Below is a small trained network, with its code and all its weights. Each question gives an input and a target symbol and asks what happens when units are switched off, that is, made to give their printed mean instead of their output.

import numpy as np


def w(rows, s, z=0):
    codes = np.array(rows[::2]) - 128.0
    scale = np.full(codes.shape[1], s)
    scale[-1] = z or s
    return codes * scale


def f(y):
    return y / 2 * (1 + np.tanh(0.7978845608 * (y + 0.044715 * y**3)))


def softmax(a):
    e = np.exp(a - a.max(-1, keepdims=True))
    return e / e.sum(-1, keepdims=True)


def log_softmax(a):
    a = a - a.max(-1, keepdims=True)
    return a - np.log(np.exp(a).sum(-1, keepdims=True))


def net(x, mask):
    ids = ['βγεζθξπσψ'.index(c) for c in x.split()]
    T = len(ids)
    res = E[ids] + P[:T]
    u = 0
    for l in range(2):
        r = res
        for j in range(2):
            rows = slice(2 * j, 2 * j + 2)
            q, k, v = (r @ M[l][rows].T for M in (Q, K, V))
            z = softmax(np.where(np.tri(T) > 0, q @ k.T / 2**0.5, -1e9)) @ v
            o = O[l][rows]
            res = res + np.where(mask[u + j], z, o[:, -1]) @ o[:, :-1]
        u += 2
        y = f(res @ A[l][:, :-1].T + A[l][:, -1])
        res = res + np.where(mask[u : u + 4], y, B[l][:, -1]) @ B[l][:, :-1]
        u += 4
    return log_softmax(res[-1] @ U[:, :-1].T + U[:, -1])


Q, K, V, O, A, B = {}, {}, {}, {}, {}, {}
E = w([
[1,87,195,99,118,62,180,77,192,69,56,172],'β',
[193,81,183,132,98,169,216,31,20,182,92,157],'γ',
[134,69,157,192,236,113,73,153,64,64,202,46],'ε',
[86,189,9,169,95,57,146,180,48,134,90,91],'ζ',
[77,202,45,216,216,195,170,63,184,82,229,216],'θ',
[142,130,146,64,40,118,43,225,48,131,155,197],'ξ',
[215,18,62,37,212,64,218,179,197,205,172,152],'π',
[136,126,177,218,46,75,65,72,186,236,233,110],'σ',
[108,22,28,143,12,221,174,122,102,55,204,86],'ψ',
],0.0068)
P = w([
[101,165,147,162,79,208,239,255,179,168,132,53],'0',
[113,55,67,189,149,63,67,52,88,110,185,189],'1',
[85,69,68,167,149,43,80,55,74,121,206,195],'2',
[77,75,67,153,144,40,86,39,63,123,212,185],'3',
[70,60,81,164,143,29,107,57,49,129,229,199],'4',
[54,42,69,146,145,32,106,41,64,137,229,187],'5',
],0.0039)
Q[0] = w([
[110,142,240,23,162,190,171,123,249,69,38,110],'0.h1',
[66,9,170,163,94,70,139,76,89,130,240,255],'0.h1',
[211,229,227,41,141,240,108,157,193,82,13,39],'0.h2',
[56,30,50,191,137,12,151,107,62,161,237,202],'0.h2',
],0.0057)
K[0] = w([
[166,36,206,140,123,114,85,41,134,149,164,217],'0.h1',
[167,167,201,109,67,233,219,240,254,181,128,33],'0.h1',
[108,73,50,112,176,37,36,24,75,98,178,227],'0.h2',
[162,194,192,123,86,229,210,222,166,145,79,35],'0.h2',
],0.0062)
V[0] = w([
[115,95,93,46,151,187,171,169,119,27,59,193],'0.h1',
[138,132,103,53,1,142,188,226,89,192,12,76],'0.h1',
[19,224,133,106,135,41,70,152,198,139,67,190],'0.h2',
[21,188,72,217,13,189,100,155,63,21,164,119],'0.h2',
],0.0049)
O[0] = w([
[121,70,153,88,153,250,60,35,184,102,159,147,104],'0.h1',
[29,213,178,53,79,165,119,58,112,128,117,132,252],'0.h1',
[12,78,49,125,93,164,150,214,192,76,91,197,110],'0.h2',
[79,110,84,144,199,208,163,112,2,196,56,177,238],'0.h2',
],0.0049,0.0032)
A[0] = w([
[62,120,41,93,141,155,128,221,30,161,101,229,227],'0.n1',
[90,252,122,127,145,58,121,107,46,163,80,54,204],'0.n2',
[145,96,221,14,63,147,38,196,22,196,79,191,145],'0.n3',
[98,139,98,164,221,142,223,32,36,196,81,131,252],'0.n4',
],0.0049,0.0024)
B[0] = w([
[119,156,27,82,146,106,133,116,120,59,137,120,245],'0.n1',
[144,212,166,221,120,42,142,132,43,59,78,155,182],'0.n2',
[221,254,137,89,198,139,60,26,155,85,205,155,162],'0.n3',
[131,95,113,187,185,148,185,49,49,134,66,170,254],'0.n4',
],0.0047,0.0061)
Q[1] = w([
[150,116,63,153,134,12,180,33,39,172,213,176],'1.h1',
[106,96,83,163,162,6,146,27,51,130,208,152],'1.h1',
[189,162,244,127,95,241,102,255,234,134,57,74],'1.h2',
[178,195,207,131,116,240,82,220,194,98,94,105],'1.h2',
],0.0051)
K[1] = w([
[140,221,202,112,124,221,232,213,184,136,67,22],'1.h1',
[139,186,220,117,142,203,188,178,172,141,115,44],'1.h1',
[125,19,45,124,143,27,12,30,43,132,168,236],'1.h2',
[80,28,63,216,160,8,13,1,10,77,190,245],'1.h2',
],0.0059)
V[1] = w([
[86,148,223,163,30,138,174,51,137,176,43,186],'1.h1',
[125,82,95,115,101,224,172,93,203,199,173,215],'1.h1',
[80,76,54,194,228,147,212,71,59,50,19,164],'1.h2',
[197,235,96,151,216,145,109,56,93,89,135,254],'1.h2',
],0.0046)
O[1] = w([
[95,74,127,160,3,90,118,115,110,209,116,189,179],'1.h1',
[216,129,35,63,102,149,176,106,93,193,163,126,105],'1.h1',
[121,82,120,96,122,132,22,82,154,160,42,33,252],'1.h2',
[102,162,76,178,185,101,104,76,248,222,127,121,185],'1.h2',
],0.005,0.0044)
A[1] = w([
[106,89,159,55,149,137,134,91,90,40,119,136,251],'1.n1',
[116,145,54,108,171,136,2,69,148,205,19,36,59],'1.n2',
[141,107,206,155,193,146,81,235,153,85,103,78,2],'1.n3',
[129,64,150,139,179,46,69,159,94,84,119,52,228],'1.n4',
],0.0049,0.0028)
B[1] = w([
[93,122,160,4,147,208,99,119,142,5,76,37,190],'1.n1',
[187,165,185,37,99,29,247,162,168,93,83,227,254],'1.n2',
[172,79,115,78,60,130,217,12,106,247,73,246,113],'1.n3',
[144,40,173,162,160,80,71,239,119,88,92,50,177],'1.n4',
],0.0037,0.0066)
U = w([
[13,110,230,64,96,91,143,114,225,58,38,164,80],'β',
[235,131,203,93,117,218,183,51,22,155,74,142,3],'γ',
[148,80,192,208,254,169,26,174,109,84,139,19,137],'ε',
[135,180,75,194,70,49,181,241,53,99,85,160,30],'ζ',
[55,223,70,197,238,211,155,89,195,125,205,180,122],'θ',
[218,228,155,20,96,96,84,132,165,37,200,123,217],'ξ',
[238,58,67,46,195,73,203,185,219,189,138,145,175],'π',
[168,118,189,212,12,80,63,91,185,250,176,115,215],'σ',
[70,21,32,99,4,240,83,119,96,108,156,63,176],'ψ',
],0.0055,0.0027)

Each question gives the input, a string of symbols that net reads in full, and the target symbol t.
The units are the heads (2 rows each of Q, K, V and O) and the neurons (one row each of A and B). Each row of codes is followed by its name. A weight is (code - 128) times the scale printed after its matrix; where a second scale follows, it is the last column's (O, A, B and U).
mask holds one flag per unit, layer by layer, with each layer's heads first. A switched-off unit (its flag False) gives its mean, the last column of its rows in O or B, instead of its output. The means were averaged over made-up inputs and are rounded, as every weight is.
A unit's drop is (log p(t) with every unit on - log p(t) with that unit switched off) / (log p(t) with every unit on - log p(t) with every unit switched off).
The circuit of an input: a set's keep is (log p(t) with only the set's units on - log p(t) with every unit switched off) / (log p(t) with every unit on - log p(t) with every unit switched off). Starting from all 12 units, units are removed one at a time, each time the one whose removal leaves the highest keep (on an exact tie, the one counted first), for as long as the keep stays at least 0.8.
circuit, biggest first: the units of the circuit, biggest drop first
k most important neurons: the k neurons with the biggest drops, biggest first
heads that matter: for each layer, one digit per head in row order, 1 if its drop is at least 0.15 and else 0, layers parted by /
input σ θ γ, target ζ: circuit, biggest first : (0.h1 1.h2)
input π ζ σ, target ξ: heads that matter : 01 / 11
input ε ξ ξ, target ε: circuit, biggest first : (1.h1 0.h1 1.n2)
input π π γ, target ξ: heads that matter : 01 / 01
input θ ξ ζ γ β, target π: 2 most important neurons : (1.n2 0.n2)
input θ ζ ξ γ ζ, target π: heads that matter : 11 / 11
input π θ ε ζ ζ, target ξ: heads that matter : 01 / 11
input ξ ψ ψ γ, target θ: circuit, biggest first : (1.h2 0.n3 1.n2 0.h1)
input γ ζ ξ ξ ε π, target σ: circuit, biggest first : (0.h2 1.h1 0.n1 1.n2)
input ξ ξ σ ξ β ξ, target θ: heads that matter : 00 / 01
input ψ θ σ γ σ ε, target γ: heads that matter : 11 / 10
input σ ξ ψ ζ ε, target ζ: circuit, biggest first : (1.h2 0.h1)
input θ ψ β ε, target π: heads that matter : 11 / 11
input ε ζ γ, target ε: heads that matter : 10 / 10
input ψ ψ π π ξ, target γ: circuit, biggest first : (0.h2)
input θ ζ ξ ξ ψ, target π: 2 most important neurons : (1.n2 0.n4)
input ζ ζ ξ, target β: circuit, biggest first : (1.h1 0.n2 0.h1)
input σ ζ ψ, target ζ: circuit, biggest first : (0.h1)
input ψ ε θ σ, target γ: heads that matter : 01 / 00
input γ γ θ π ψ θ, target σ: heads that matter : 01 / 10
